Here is a tiny trained network, its code and every weight. The questions are about switching its units off for an input and a class, where a switched-off unit gives its printed mean instead of its output.

import numpy as np


def w(rows, s, z=0):
    codes = np.array(rows[::2]) - 128.0
    scale = np.full(codes.shape[1], s)
    scale[-1] = z or s
    return codes * scale


def norm(h):
    return h / np.sqrt((h * h).mean(-1, keepdims=True) + 1e-5)


def f(y):
    return np.maximum(y, 0)


def log_softmax(a):
    a = a - a.max(-1, keepdims=True)
    return a - np.log(np.exp(a).sum(-1, keepdims=True))


def net(x, mask):
    res = np.array(x, float).reshape(1, 8) / 4 @ E
    u = 0
    for l in range(4):
        y = f(norm(res) @ A[l][:, :-1].T + A[l][:, -1])
        res = res + np.where(mask[u : u + 4], y, B[l][:, -1]) @ B[l][:, :-1]
        u += 4
    return log_softmax(norm(res)[-1] @ U[:, :-1].T + U[:, -1])


A, B = {}, {}
E = w([
[251,133,147,140,76,204,205,178],'x0',
[139,118,86,80,135,147,89,130],'x1',
[142,131,51,63,135,99,124,150],'x2',
[84,185,133,158,210,89,143,110],'x3',
[79,87,109,124,121,76,151,153],'x4',
[116,141,127,129,139,74,154,96],'x5',
[159,91,189,168,91,144,133,49],'x6',
[144,122,108,87,166,158,130,110],'x7',
],0.0025)
A[0] = w([
[82,73,55,73,119,65,147,213,95],'L0N1',
[5,179,154,201,115,111,146,233,7],'L0N2',
[134,186,150,192,127,81,140,122,68],'L0N3',
[215,201,83,88,114,242,138,205,18],'L0N4',
],0.0018,0.0017)
B[0] = w([
[104,70,220,169,72,148,144,114,243],'L0N1',
[76,254,13,115,228,22,58,119,184],'L0N2',
[115,115,136,122,92,170,83,74,170],'L0N3',
[211,172,98,110,130,162,101,192,225],'L0N4',
],0.0024,0.0011)
A[1] = w([
[157,129,74,101,215,74,246,155,15],'L1N1',
[2,174,194,202,176,136,119,206,10],'L1N2',
[184,86,79,93,74,116,146,63,106],'L1N3',
[133,127,225,233,127,205,95,54,16],'L1N4',
],0.0021,0.0011)
B[1] = w([
[106,40,218,151,34,142,166,71,185],'L1N1',
[122,190,2,170,187,72,142,161,229],'L1N2',
[89,227,91,118,125,108,33,173,201],'L1N3',
[128,57,248,146,78,148,175,71,251],'L1N4',
],0.0022,0.0013)
A[2] = w([
[108,111,124,47,161,199,69,54,148],'L2N1',
[63,156,78,56,245,101,83,41,52],'L2N2',
[234,163,81,121,167,187,153,176,15],'L2N3',
[84,167,144,200,141,41,253,194,3],'L2N4',
],0.0028,0.0011)
B[2] = w([
[36,126,92,171,120,73,191,138,200],'L2N1',
[57,213,45,185,227,18,94,77,252],'L2N2',
[212,160,131,63,118,190,121,211,186],'L2N3',
[65,185,151,230,170,103,193,1,194],'L2N4',
],0.0034,0.0027)
A[3] = w([
[224,75,116,87,88,184,160,119,78],'L3N1',
[85,104,50,86,98,47,139,126,150],'L3N2',
[75,169,83,109,253,54,66,94,90],'L3N3',
[145,109,235,204,136,185,107,47,3],'L3N4',
],0.0034,0.0017)
B[3] = w([
[107,170,99,105,186,95,62,173,180],'L3N1',
[69,93,120,132,125,106,82,102,197],'L3N2',
[113,202,36,197,246,34,136,96,252],'L3N3',
[116,116,182,120,109,150,254,66,179],'L3N4',
],0.0042,0.0045)
U = w([
[253,163,110,63,118,192,109,232,143],'0',
[148,106,250,169,91,168,216,54,109],'1',
[63,161,68,168,216,38,107,89,212],'2',
[86,36,108,73,70,128,59,161,5],'3',
],0.0072,0.0024)

Each question gives the input, the list of numbers given to net, and the class t.
The units are the neurons (one row each of A and B). Each row of codes is followed by its name. A weight is (code - 128) times the scale printed after its matrix; where a second scale follows, it is the last column's (A, B and U).
mask holds one flag per neuron, layer by layer. A switched-off neuron (its flag False) gives its mean, the last column of its row in B, instead of its output. The means were averaged over made-up inputs and are rounded, as every weight is.
A unit's drop is (log p(t) with every unit on - log p(t) with that unit switched off) / (log p(t) with every unit on - log p(t) with every unit switched off).
The circuit of an input: a set's keep is (log p(t) with only the set's units on - log p(t) with every unit switched off) / (log p(t) with every unit on - log p(t) with every unit switched off). Starting from the 12 units with the biggest drops (on a tie, the unit counted first), units are removed one at a time, each time the one whose removal leaves the highest keep (on an exact tie, the one counted first), for as long as the keep stays at least 0.8.
circuit, biggest first: the units of the circuit, biggest drop first
unit that matters most: the unit with the biggest drop
top k neurons: the k neurons with the biggest drops, biggest first
top k neurons in layer l: the k neurons of layer l with the biggest drops, biggest first
drop when u is switched off: that unit's drop, to one decimal
input [-2,-3,-5,-5,-7,4,-6,7], class 0: top 2 neurons in layer 0	(L0N4; L0N2)
input [-2,-6,7,-4,5,-1,0,0], class 3: circuit, biggest first	(L2N2; L3N3; L0N1)
input [-4,8,-1,-7,-8,0,-7,-7], class 3: unit that matters most	L2N2
input [3,3,6,-8,2,5,-8,-5], class 0: circuit, biggest first	(L2N2; L3N3)
input [-1,3,8,-8,8,3,2,-5], class 3: circuit, biggest first	(L3N3; L2N2)
input [3,0,8,-4,8,1,1,6], class 3: top 2 neurons	(L3N3; L3N2)
input [2,-5,-3,-2,-8,3,0,8], class 0: top 2 neurons	(L2N3; L2N4)
input [0,1,-2,-3,8,0,7,3], class 1: top 2 neurons in layer 3	(L3N3; L3N4)
input [-2,0,2,-7,-2,-1,3,-6], class 3: top 2 neurons	(L3N3; L2N4)
input [1,2,4,-6,6,0,6,-7], class 3: drop when L3N3 is switched off	0.3
input [-4,2,-1,-4,8,-5,2,-3], class 3: drop when L3N3 is switched off	0.4
input [7,-7,6,1,2,7,3,6], class 0: top 2 neurons in layer 3	(L3N3; L3N1)
input [0,7,-5,0,-8,-3,3,2], class 1: drop when L3N4 is switched off	0.2
